Here is a tiny trained network, its code and every weight. The questions are about switching its units off for an input and a class, where a switched-off unit gives its printed mean instead of its output.

import numpy as np


def w(rows, s, z=0):
    codes = np.array(rows[::2]) - 128.0
    scale = np.full(codes.shape[1], s)
    scale[-1] = z or s
    return codes * scale


def norm(h):
    return h / np.sqrt((h * h).mean(-1, keepdims=True) + 1e-5)


def f(y):
    return y / 2 * (1 + np.tanh(0.7978845608 * (y + 0.044715 * y**3)))


def log_softmax(a):
    a = a - a.max(-1, keepdims=True)
    return a - np.log(np.exp(a).sum(-1, keepdims=True))


def net(x, mask):
    res = np.array(x, float).reshape(1, 6) / 4 @ E
    u = 0
    for l in range(3):
        y = f(norm(res) @ A[l][:, :-1].T + A[l][:, -1])
        res = res + np.where(mask[u : u + 6], y, B[l][:, -1]) @ B[l][:, :-1]
        u += 6
    return log_softmax(norm(res)[-1] @ U[:, :-1].T + U[:, -1])


A, B = {}, {}
E = w([
[184,123,237,133,50,133,140,189],'x0',
[111,144,151,182,64,171,180,65],'x1',
[130,127,128,127,128,126,120,129],'x2',
[180,98,72,72,100,116,253,133],'x3',
[106,166,134,174,176,166,168,228],'x4',
[33,71,55,163,48,80,109,199],'x5',
],0.0049)
A[0] = w([
[91,64,61,191,93,12,142,215,2],'L0N1',
[125,221,110,214,206,122,208,254,80],'L0N2',
[88,122,51,91,169,146,151,116,44],'L0N3',
[70,123,162,202,185,124,39,114,25],'L0N4',
[77,184,160,218,172,132,168,178,63],'L0N5',
[60,196,70,253,142,157,177,17,22],'L0N6',
],0.0049,0.0015)
B[0] = w([
[192,168,111,133,121,155,63,119,244],'L0N1',
[151,59,115,33,68,112,113,2,252],'L0N2',
[87,127,189,111,147,117,163,157,152],'L0N3',
[93,185,188,104,139,81,181,117,183],'L0N4',
[140,134,116,123,75,115,73,71,179],'L0N5',
[127,28,137,151,165,128,124,157,220],'L0N6',
],0.0076,0.0029)
A[1] = w([
[52,142,209,153,111,106,31,59,153],'L1N1',
[144,118,133,77,183,46,76,148,110],'L1N2',
[91,48,172,254,133,184,184,116,116],'L1N3',
[156,108,119,247,71,137,158,54,107],'L1N4',
[153,96,233,128,53,152,136,200,6],'L1N5',
[93,135,80,158,54,112,165,207,22],'L1N6',
],0.0064,0.0023)
B[1] = w([
[74,180,123,99,92,118,167,139,254],'L1N1',
[134,65,187,52,91,167,136,196,183],'L1N2',
[153,131,198,92,155,148,124,226,192],'L1N3',
[187,65,137,71,93,127,91,176,198],'L1N4',
[45,49,120,159,254,128,156,104,184],'L1N5',
[149,167,76,175,152,116,105,121,156],'L1N6',
],0.0097,0.0044)
A[2] = w([
[92,77,133,140,172,124,157,108,117],'L2N1',
[89,151,74,145,64,77,125,186,44],'L2N2',
[95,125,75,106,163,131,120,166,182],'L2N3',
[187,133,81,121,106,58,254,156,8],'L2N4',
[179,190,157,101,198,148,160,110,114],'L2N5',
[148,152,137,68,89,132,138,125,128],'L2N6',
],0.0094,0.0014)
B[2] = w([
[15,22,130,147,164,127,196,118,191],'L2N1',
[216,148,84,162,135,177,139,83,252],'L2N2',
[162,94,220,211,198,130,154,111,195],'L2N3',
[65,254,173,87,142,75,129,171,220],'L2N4',
[170,123,36,250,100,136,58,132,238],'L2N5',
[115,83,64,116,81,200,179,147,243],'L2N6',
],0.0093,0.0034)
U = w([
[200,165,90,211,132,150,63,110,164],'0',
[81,248,156,102,129,85,112,141,223],'1',
[101,66,159,162,202,106,118,95,50],'2',
[165,83,159,84,127,166,84,168,2],'3',
[121,121,107,122,128,185,115,133,236],'4',
[134,100,114,69,86,124,101,57,59],'5',
],0.013,0.0023)

Each question gives the input, the list of numbers given to net, and the class t.
The units are the neurons (one row each of A and B). Each row of codes is followed by its name. A weight is (code - 128) times the scale printed after its matrix; where a second scale follows, it is the last column's (A, B and U).
mask holds one flag per neuron, layer by layer. A switched-off neuron (its flag False) gives its mean, the last column of its row in B, instead of its output. The means were averaged over made-up inputs and are rounded, as every weight is.
A unit's drop is (log p(t) with every unit on - log p(t) with that unit switched off) / (log p(t) with every unit on - log p(t) with every unit switched off).
The circuit of an input: a set's keep is (log p(t) with only the set's units on - log p(t) with every unit switched off) / (log p(t) with every unit on - log p(t) with every unit switched off). Starting from the 12 units with the biggest drops (on a tie, the unit counted first), units are removed one at a time, each time the one whose removal leaves the highest keep (on an exact tie, the one counted first), for as long as the keep stays at least 0.8.
circuit, biggest first: the units of the circuit, biggest drop first
most important unit: the unit with the biggest drop
k most important neurons: the k neurons with the biggest drops, biggest first
top k neurons in layer l: the k neurons of layer l with the biggest drops, biggest first
input [-4,6,6,5,6,-8], class 0: 2 most important neurons -> [L2N5 L1N5]
input [8,-5,-4,7,6,1], class 2: circuit, biggest first -> [L1N5]
input [2,5,-5,0,-2,-3], class 3: 3 most important neurons -> [L1N4 L1N3 L0N2]
input [-8,7,4,-4,-7,4], class 2: 2 most important neurons -> [L0N6 L0N2]
input [5,0,8,-7,-2,-8], class 0: 2 most important neurons -> [L2N5 L2N4]
input [8,1,-4,8,-3,8], class 0: 3 most important neurons -> [L1N6 L2N2 L0N1]
input [4,6,0,-6,6,7], class 0: circuit, biggest first -> [L2N2 L1N6]
input [-1,7,6,3,2,-5], class 3: circuit, biggest first -> [L1N4 L0N6 L1N3]
input [3,-5,1,0,8,-5], class 5: circuit, biggest first -> [L0N2 L1N3]
input [-4,-5,-2,2,6,-5], class 5: 3 most important neurons -> [L0N2 L1N5 L1N3]
input [-8,-4,4,4,-8,-3], class 2: top 3 neurons in layer 0 -> [L0N2 L0N1 L0N5]
input [-7,7,0,-3,7,7], class 0: 2 most important neurons -> [L1N5 L2N2]
input [3,1,-1,-3,-3,-5], class 0: 2 most important neurons -> [L2N5 L0N2]
input [-8,-3,-6,3,0,2], class 2: most important neuron -> [L2N3]
input [4,0,-4,8,2,7], class 1: top 2 neurons in layer 2 -> [L2N4 L2N5]
input [0,1,8,8,-8,-6], class 1: 3 most important neurons -> [L2N4 L0N2 L0N1]
input [-5,-3,0,2,-4,-1], class 2: 3 most important neurons -> [L1N4 L0N1 L0N2]
input [-6,8,6,-7,4,-5], class 3: circuit, biggest first -> [L0N6 L1N3]
input [-5,1,-8,8,8,4], class 1: 2 most important neurons -> [L2N4 L1N5]
input [-8,8,-1,-1,8,-2], class 2: most important unit -> L0N6
input [-1,-2,-6,-5,5,7], class 0: top 2 neurons in layer 2 -> [L2N2 L2N4]
input [3,4,-6,-8,-4,-3], class 1: 2 most important neurons -> [L1N1 L0N2]
input [-1,7,-2,-6,-3,6], class 3: circuit, biggest first -> [L1N3 L1N4]
input [-8,6,8,7,-3,-5], class 2: 2 most important neurons -> [L0N6 L1N1]
input [-6,3,1,3,3,-4], class 2: circuit, biggest first -> [L0N6 L2N6]
input [1,2,-2,8,1,8], class 0: 3 most important neurons -> [L2N2 L0N1 L1N6]
input [7,-6,-5,-2,0,-4], class 2: circuit, biggest first -> [L1N5]
input [0,1,-2,-5,-3,-4], class 1: top 2 neurons in layer 1 -> [L1N1 L1N4]
input [4,-7,0,-7,-4,4], class 1: top 2 neurons in layer 2 -> [L2N5 L2N1]
input [-4,-7,-4,-3,-2,4], class 3: top 2 neurons in layer 1 -> [L1N2 L1N5]
